Below are the code and all the weights of a small trained network. Each question names an input and a target symbol and asks about switching units off, where a switched-off unit gives its printed mean instead of its output.

import numpy as np


def w(rows, s, z=0):
    codes = np.array(rows[::2]) - 128.0
    scale = np.full(codes.shape[1], s)
    scale[-1] = z or s
    return codes * scale


def f(y):
    return np.maximum(y, 0)


def softmax(a):
    e = np.exp(a - a.max(-1, keepdims=True))
    return e / e.sum(-1, keepdims=True)


def log_softmax(a):
    a = a - a.max(-1, keepdims=True)
    return a - np.log(np.exp(a).sum(-1, keepdims=True))


def net(x, mask):
    ids = ['αβεζμξπτψ'.index(c) for c in x.split()]
    T = len(ids)
    res = E[ids] + P[:T]
    u = 0
    for l in range(2):
        r = res
        for j in range(2):
            rows = slice(3 * j, 3 * j + 3)
            q, k, v = (r @ M[l][rows].T for M in (Q, K, V))
            z = softmax(np.where(np.tri(T) > 0, q @ k.T / 3**0.5, -1e9)) @ v
            o = O[l][rows]
            res = res + np.where(mask[u + j], z, o[:, -1]) @ o[:, :-1]
        u += 2
        y = f(res @ A[l][:, :-1].T + A[l][:, -1])
        res = res + np.where(mask[u : u + 4], y, B[l][:, -1]) @ B[l][:, :-1]
        u += 4
    return log_softmax(res[-1] @ U[:, :-1].T + U[:, -1])


Q, K, V, O, A, B = {}, {}, {}, {}, {}, {}
E = w([
[143,138,143,164],'α',
[88,119,190,155],'β',
[131,140,210,108],'ε',
[73,68,140,130],'ζ',
[101,102,184,67],'μ',
[173,137,102,39],'ξ',
[134,82,23,86],'π',
[87,109,118,251],'τ',
[221,107,13,117],'ψ',
],0.012)
P = w([
[143,158,141,138],'0',
[129,76,93,44],'1',
[103,170,64,150],'2',
[120,67,105,7],'3',
[134,188,78,156],'4',
[183,76,90,220],'5',
],0.02)
Q[0] = w([
[159,55,162,122],'0.h0',
[127,157,187,122],'0.h0',
[148,105,160,155],'0.h0',
[124,87,189,184],'0.h1',
[114,129,9,181],'0.h1',
[138,160,114,147],'0.h1',
],0.013)
K[0] = w([
[115,174,219,78],'0.h0',
[175,77,150,89],'0.h0',
[47,63,120,120],'0.h0',
[140,107,36,173],'0.h1',
[43,102,180,1],'0.h1',
[182,64,182,145],'0.h1',
],0.0091)
V[0] = w([
[130,140,236,69],'0.h0',
[254,160,96,237],'0.h0',
[215,147,71,78],'0.h0',
[119,76,79,176],'0.h1',
[131,167,92,157],'0.h1',
[92,20,95,187],'0.h1',
],0.0093)
O[0] = w([
[254,110,172,68,65],'0.h0',
[81,222,223,90,68],'0.h0',
[186,245,12,41,253],'0.h0',
[193,165,68,36,91],'0.h1',
[4,182,113,188,16],'0.h1',
[64,84,147,178,120],'0.h1',
],0.0061,0.0027)
A[0] = w([
[159,144,55,93,169],'0.n0',
[51,224,137,89,174],'0.n1',
[44,246,150,144,37],'0.n2',
[77,57,254,84,4],'0.n3',
],0.0078,0.0036)
B[0] = w([
[76,138,187,132,254],'0.n0',
[192,123,73,125,204],'0.n1',
[164,9,63,114,183],'0.n2',
[135,198,140,100,161],'0.n3',
],0.012,0.007)
Q[1] = w([
[92,144,178,74],'1.h0',
[160,77,124,46],'1.h0',
[35,64,254,160],'1.h0',
[200,250,80,244],'1.h1',
[83,93,123,116],'1.h1',
[177,40,172,165],'1.h1',
],0.0071)
K[1] = w([
[237,113,216,109],'1.h0',
[181,241,108,137],'1.h0',
[158,80,156,72],'1.h0',
[2,99,87,49],'1.h1',
[207,112,126,141],'1.h1',
[86,159,76,247],'1.h1',
],0.0083)
V[1] = w([
[145,244,105,103],'1.h0',
[114,148,198,89],'1.h0',
[218,110,196,44],'1.h0',
[109,182,160,89],'1.h1',
[219,124,154,78],'1.h1',
[66,165,202,174],'1.h1',
],0.012)
O[1] = w([
[31,204,96,241,194],'1.h0',
[146,173,160,180,49],'1.h0',
[190,122,88,146,133],'1.h0',
[61,68,126,198,133],'1.h1',
[146,111,31,226,214],'1.h1',
[176,2,183,129,2],'1.h1',
],0.0081,0.0089)
A[1] = w([
[162,179,224,225,2],'1.n0',
[81,114,108,226,121],'1.n1',
[125,241,231,15,121],'1.n2',
[17,254,189,190,157],'1.n3',
],0.0069,0.0041)
B[1] = w([
[63,136,162,37,153],'1.n0',
[171,250,181,93,249],'1.n1',
[146,160,168,202,180],'1.n2',
[75,32,103,139,254],'1.n3',
],0.012,0.0098)
U = w([
[60,122,108,100,102],'α',
[133,218,148,55,78],'β',
[118,62,144,152,254],'ε',
[179,144,104,158,151],'ζ',
[96,159,129,168,108],'μ',
[150,174,65,21,51],'ξ',
[39,118,182,94,175],'π',
[190,91,50,122,63],'τ',
[122,112,120,2,180],'ψ',
],0.008,0.007)

Each question gives the input, a string of symbols that net reads in full, and the target symbol t.
The units are the heads (3 rows each of Q, K, V and O) and the neurons (one row each of A and B). Each row of codes is followed by its name. A weight is (code - 128) times the scale printed after its matrix; where a second scale follows, it is the last column's (O, A, B and U).
mask holds one flag per unit, layer by layer, with each layer's heads first. A switched-off unit (its flag False) gives its mean, the last column of its rows in O or B, instead of its output. The means were averaged over made-up inputs and are rounded, as every weight is.
A unit's drop is (log p(t) with every unit on - log p(t) with that unit switched off) / (log p(t) with every unit on - log p(t) with every unit switched off).
The circuit of an input: a set's keep is (log p(t) with only the set's units on - log p(t) with every unit switched off) / (log p(t) with every unit on - log p(t) with every unit switched off). Starting from all 12 units, units are removed one at a time, each time the one whose removal leaves the highest keep (on an exact tie, the one counted first), for as long as the keep stays at least 0.8.
circuit, biggest first: the units of the circuit, biggest drop first
most important unit: the unit with the biggest drop
k most important neurons: the k neurons with the biggest drops, biggest first
k most important neurons of layer l: the k neurons of layer l with the biggest drops, biggest first
which heads matter: for each layer, one digit per head in row order, 1 if its drop is at least 0.15 and else 0, layers parted by /
input ζ β ψ ψ ξ β, target α: which heads matter : 10 / 11
input ξ μ ξ β, target μ: circuit, biggest first : [1.h0, 0.h0, 1.h1]
input β ξ τ π, target ε: circuit, biggest first : [0.h0, 1.h1, 1.n1]
input ε μ ψ β π, target ξ: which heads matter : 10 / 10
input β ε π ψ, target ε: most important neuron of layer 1 : [1.n1]
input ε β τ ε, target ζ: which heads matter : 10 / 11
input π ζ ε μ, target π: 4 most important neurons : [1.n2, 1.n1, 0.n1, 0.n0]
input τ ζ τ, target ψ: circuit, biggest first : [0.n2, 0.h0, 1.h0]
input β ζ π, target α: circuit, biggest first : [1.h0, 0.h0]
input μ μ π β, target τ: circuit, biggest first : [0.h0, 1.h1]
input ψ ψ β, target ξ: circuit, biggest first : [0.n2, 0.h0, 0.n1, 1.h1]
input β β π β, target ε: circuit, biggest first : [0.h0, 1.h1]
input π α α π, target π: circuit, biggest first : [1.h0, 0.h0]
input τ β ζ μ ε β, target ψ: which heads matter : 10 / 11
input ψ ε ψ β, target α: most important unit : 1.n3
input ψ ξ ε, target ξ: circuit, biggest first : [0.h0, 0.n1]
input ξ ε τ, target ψ: 2 most important neurons : [0.n2, 1.n1]
input β μ ζ ζ ζ π, target ψ: circuit, biggest first : [1.h1, 1.h0, 0.h0]
input ε ε ψ ε ε τ, target α: 2 most important neurons of layer 0 : [0.n2, 0.n1]
input ψ ε ψ α ζ ζ, target α: most important unit : 0.h0
input α ε ψ, target ξ: 2 most important neurons : [0.n2, 0.n1]
input ε ψ ξ β ξ, target μ: 2 most important neurons of layer 0 : [0.n0, 0.n3]
input τ ξ π ξ π β, target π: circuit, biggest first : [1.h0, 0.h0]
input α β ζ ζ, target ξ: 2 most important neurons of layer 0 : [0.n2, 0.n0]
input ξ β ψ ε ψ ε, target α: 3 most important neurons : [1.n3, 0.n1, 0.n2]
input ε μ β, target ζ: 3 most important neurons of layer 0 : [0.n2, 0.n0, 0.n1]
input ξ ψ τ β α μ, target β: circuit, biggest first : [1.h1, 0.n2, 0.h0]
